Below is a small trained network, with its code and all its weights. Each question gives an input and a target symbol and asks what happens when units are switched off, that is, made to give their printed mean instead of their output.

import numpy as np


def w(rows, s, z=0):
    codes = np.array(rows[::2]) - 128.0
    scale = np.full(codes.shape[1], s)
    scale[-1] = z or s
    return codes * scale


def norm(h):
    return h / np.sqrt((h * h).mean(-1, keepdims=True) + 1e-5)


def f(y):
    return y / 2 * (1 + np.tanh(0.7978845608 * (y + 0.044715 * y**3)))


def softmax(a):
    e = np.exp(a - a.max(-1, keepdims=True))
    return e / e.sum(-1, keepdims=True)


def log_softmax(a):
    a = a - a.max(-1, keepdims=True)
    return a - np.log(np.exp(a).sum(-1, keepdims=True))


def net(x, mask):
    ids = ['αβγδεζηθλμξπφψω'.index(c) for c in x.split()]
    T = len(ids)
    res = E[ids] + P[:T]
    r = norm(res)
    for j in range(2):
        rows = slice(2 * j, 2 * j + 2)
        q, k, v = (r @ M[0][rows].T for M in (Q, K, V))
        z = softmax(np.where(np.tri(T) > 0, q @ k.T / 2**0.5, -1e9)) @ v
        o = O[0][rows]
        res = res + np.where(mask[j], z, o[:, -1]) @ o[:, :-1]
    y = f(norm(res) @ A[0][:, :-1].T + A[0][:, -1])
    res = res + np.where(mask[2:26], y, B[0][:, -1]) @ B[0][:, :-1]
    return log_softmax(norm(res)[-1] @ U[:, :-1].T + U[:, -1])


Q, K, V, O, A, B = {}, {}, {}, {}, {}, {}
E = w([
[177,172,11],'α',
[196,180,13],'β',
[81,95,209],'γ',
[182,132,102],'δ',
[186,180,1],'ε',
[173,162,9],'ζ',
[98,111,171],'η',
[90,87,253],'θ',
[204,225,13],'λ',
[120,241,226],'μ',
[100,69,142],'ξ',
[48,87,252],'π',
[105,209,208],'φ',
[88,4,138],'ψ',
[40,96,226],'ω',
],0.01)
P = w([
[114,134,231],'0',
[174,144,253],'1',
[19,168,117],'2',
[181,142,236],'3',
[31,169,105],'4',
[185,141,224],'5',
[35,168,92],'6',
[190,140,215],'7',
[53,167,68],'8',
[189,138,213],'9',
[72,168,38],'10',
[201,136,202],'11',
[70,165,47],'12',
],0.0061)
Q[0] = w([
[2,117,66],'head 1',
[81,114,25],'head 1',
[63,244,97],'head 2',
[70,143,101],'head 2',
],0.022)
K[0] = w([
[31,243,123],'head 1',
[62,178,37],'head 1',
[147,253,153],'head 2',
[78,181,120],'head 2',
],0.022)
V[0] = w([
[247,121,180],'head 1',
[205,85,68],'head 1',
[159,199,148],'head 2',
[100,228,187],'head 2',
],0.013)
O[0] = w([
[89,210,249,164],'head 1',
[208,87,109,13],'head 1',
[172,138,46,163],'head 2',
[125,176,18,254],'head 2',
],0.012,0.0073)
A[0] = w([
[116,156,87,32],'neuron 1',
[140,132,135,74],'neuron 2',
[17,98,99,189],'neuron 3',
[109,114,120,137],'neuron 4',
[145,141,125,95],'neuron 5',
[160,121,119,117],'neuron 6',
[73,6,159,6],'neuron 7',
[66,89,108,165],'neuron 8',
[104,133,130,117],'neuron 9',
[20,30,134,254],'neuron 10',
[157,138,142,51],'neuron 11',
[193,134,164,170],'neuron 12',
[132,132,178,73],'neuron 13',
[146,141,130,54],'neuron 14',
[117,134,135,119],'neuron 15',
[124,138,134,87],'neuron 16',
[157,155,110,82],'neuron 17',
[159,177,114,22],'neuron 18',
[136,130,124,112],'neuron 19',
[161,127,113,116],'neuron 20',
[137,133,149,93],'neuron 21',
[99,70,106,132],'neuron 22',
[108,125,123,127],'neuron 23',
[195,67,148,25],'neuron 24',
],0.02,0.004)
B[0] = w([
[122,126,198,167],'neuron 1',
[131,136,139,118],'neuron 2',
[163,168,50,255],'neuron 3',
[121,125,112,136],'neuron 4',
[125,122,143,125],'neuron 5',
[109,117,112,124],'neuron 6',
[97,253,96,150],'neuron 7',
[128,143,76,178],'neuron 8',
[139,109,104,150],'neuron 9',
[69,40,193,228],'neuron 10',
[135,142,155,120],'neuron 11',
[164,140,158,149],'neuron 12',
[168,107,126,162],'neuron 13',
[127,132,150,119],'neuron 14',
[143,113,107,140],'neuron 15',
[139,125,119,130],'neuron 16',
[111,106,141,142],'neuron 17',
[121,100,173,147],'neuron 18',
[121,128,135,124],'neuron 19',
[102,121,109,130],'neuron 20',
[145,125,128,130],'neuron 21',
[96,150,71,140],'neuron 22',
[130,123,115,141],'neuron 23',
[152,82,80,126],'neuron 24',
],0.053,0.0092)
U = w([
[139,100,154,42],'α',
[107,134,124,151],'β',
[165,119,98,60],'γ',
[213,147,174,251],'δ',
[131,111,141,37],'ε',
[157,125,151,71],'ζ',
[173,236,70,102],'η',
[248,47,112,39],'θ',
[86,124,134,81],'λ',
[17,180,117,83],'μ',
[121,67,174,168],'ξ',
[105,37,83,131],'π',
[99,233,153,71],'φ',
[42,104,185,253],'ψ',
[88,104,100,130],'ω',
],0.015,0.004)

Each question gives the input, a string of symbols that net reads in full, and the target symbol t.
The units are the heads (2 rows each of Q, K, V and O) and the neurons (one row each of A and B). Each row of codes is followed by its name. A weight is (code - 128) times the scale printed after its matrix; where a second scale follows, it is the last column's (O, A, B and U).
mask holds one flag per unit, heads first, then neurons. A switched-off unit (its flag False) gives its mean, the last column of its rows in O or B, instead of its output. The means were averaged over made-up inputs and are rounded, as every weight is.
A unit's drop is (log p(t) with every unit on - log p(t) with that unit switched off) / (log p(t) with every unit on - log p(t) with every unit switched off).
The circuit of an input: a set's keep is (log p(t) with only the set's units on - log p(t) with every unit switched off) / (log p(t) with every unit on - log p(t) with every unit switched off). Starting from the 12 units with the biggest drops (on a tie, the unit counted first), units are removed one at a time, each time the one whose removal leaves the highest keep (on an exact tie, the one counted first), for as long as the keep stays at least 0.8.
units of the circuit, in order: the units of the circuit, biggest drop first
unit that matters most: the unit with the biggest drop
k most important neurons: the k neurons with the biggest drops, biggest first
which heads matter: for each layer, one digit per head in row order, 1 if its drop is at least 0.15 and else 0, layers parted by /
drop of u: that unit's drop, to one decimal
input λ δ ψ θ μ η γ ζ φ η θ, target η: unit that matters most	neuron 3
input δ θ θ δ φ ω φ θ θ γ γ ω, target δ: 2 most important neurons	[neuron 10; neuron 3]
input α φ ψ π η λ θ γ θ η π θ, target ψ: which heads matter	01
input θ δ η ψ ψ δ π π δ β, target δ: which heads matter	11
input ζ δ π π π φ μ β, target δ: which heads matter	10
input φ ζ θ ζ θ π α η, target η: 2 most important neurons	[neuron 10; neuron 1]
input η θ μ π, target π: which heads matter	00
input θ δ ω θ γ φ θ θ φ γ, target δ: which heads matter	10
input θ θ θ α ε, target π: units of the circuit, in order	[head 1; neuron 7]
input θ μ φ ψ ψ γ, target ψ: 3 most important neurons	[neuron 10; neuron 7; neuron 3]
input θ β θ θ π θ θ θ δ, target π: 2 most important neurons	[neuron 3; neuron 7]
input β ψ ξ θ ζ ξ ε θ φ, target η: which heads matter	01
input γ η θ μ μ δ λ λ ψ, target μ: which heads matter	01
input θ δ φ ψ ψ φ π φ ω π φ φ, target ψ: units of the circuit, in order	[neuron 3]
input δ ε θ λ η λ, target δ: which heads matter	10
input θ β λ, target ψ: 3 most important neurons	[neuron 3; neuron 1; neuron 8]
input π θ θ β η π θ φ, target φ: 4 most important neurons	[neuron 10; neuron 3; neuron 13; neuron 12]
input φ ζ η θ θ η γ η θ θ, target θ: 4 most important neurons	[neuron 7; neuron 10; neuron 1; neuron 3]
input φ φ ζ ψ η π, target ψ: 3 most important neurons	[neuron 10; neuron 7; neuron 3]
input δ η θ ψ φ φ π ω θ ε φ λ, target ψ: which heads matter	00
input δ η ε π θ θ ζ ε, target δ: 2 most important neurons	[neuron 10; neuron 12]
input μ θ ψ γ, target ψ: 2 most important neurons	[neuron 10; neuron 7]
input π ξ η θ θ, target π: most important neuron	[neuron 10]
input δ θ η ψ θ ψ φ λ φ π, target ψ: 3 most important neurons	[neuron 3; neuron 10; neuron 7]
input φ δ ζ π φ θ θ θ λ θ, target δ: 2 most important neurons	[neuron 10; neuron 3]
input δ θ η θ, target δ: drop of head 1	0.5
input β φ θ φ θ θ μ φ π, target η: drop of neuron 3	0.6
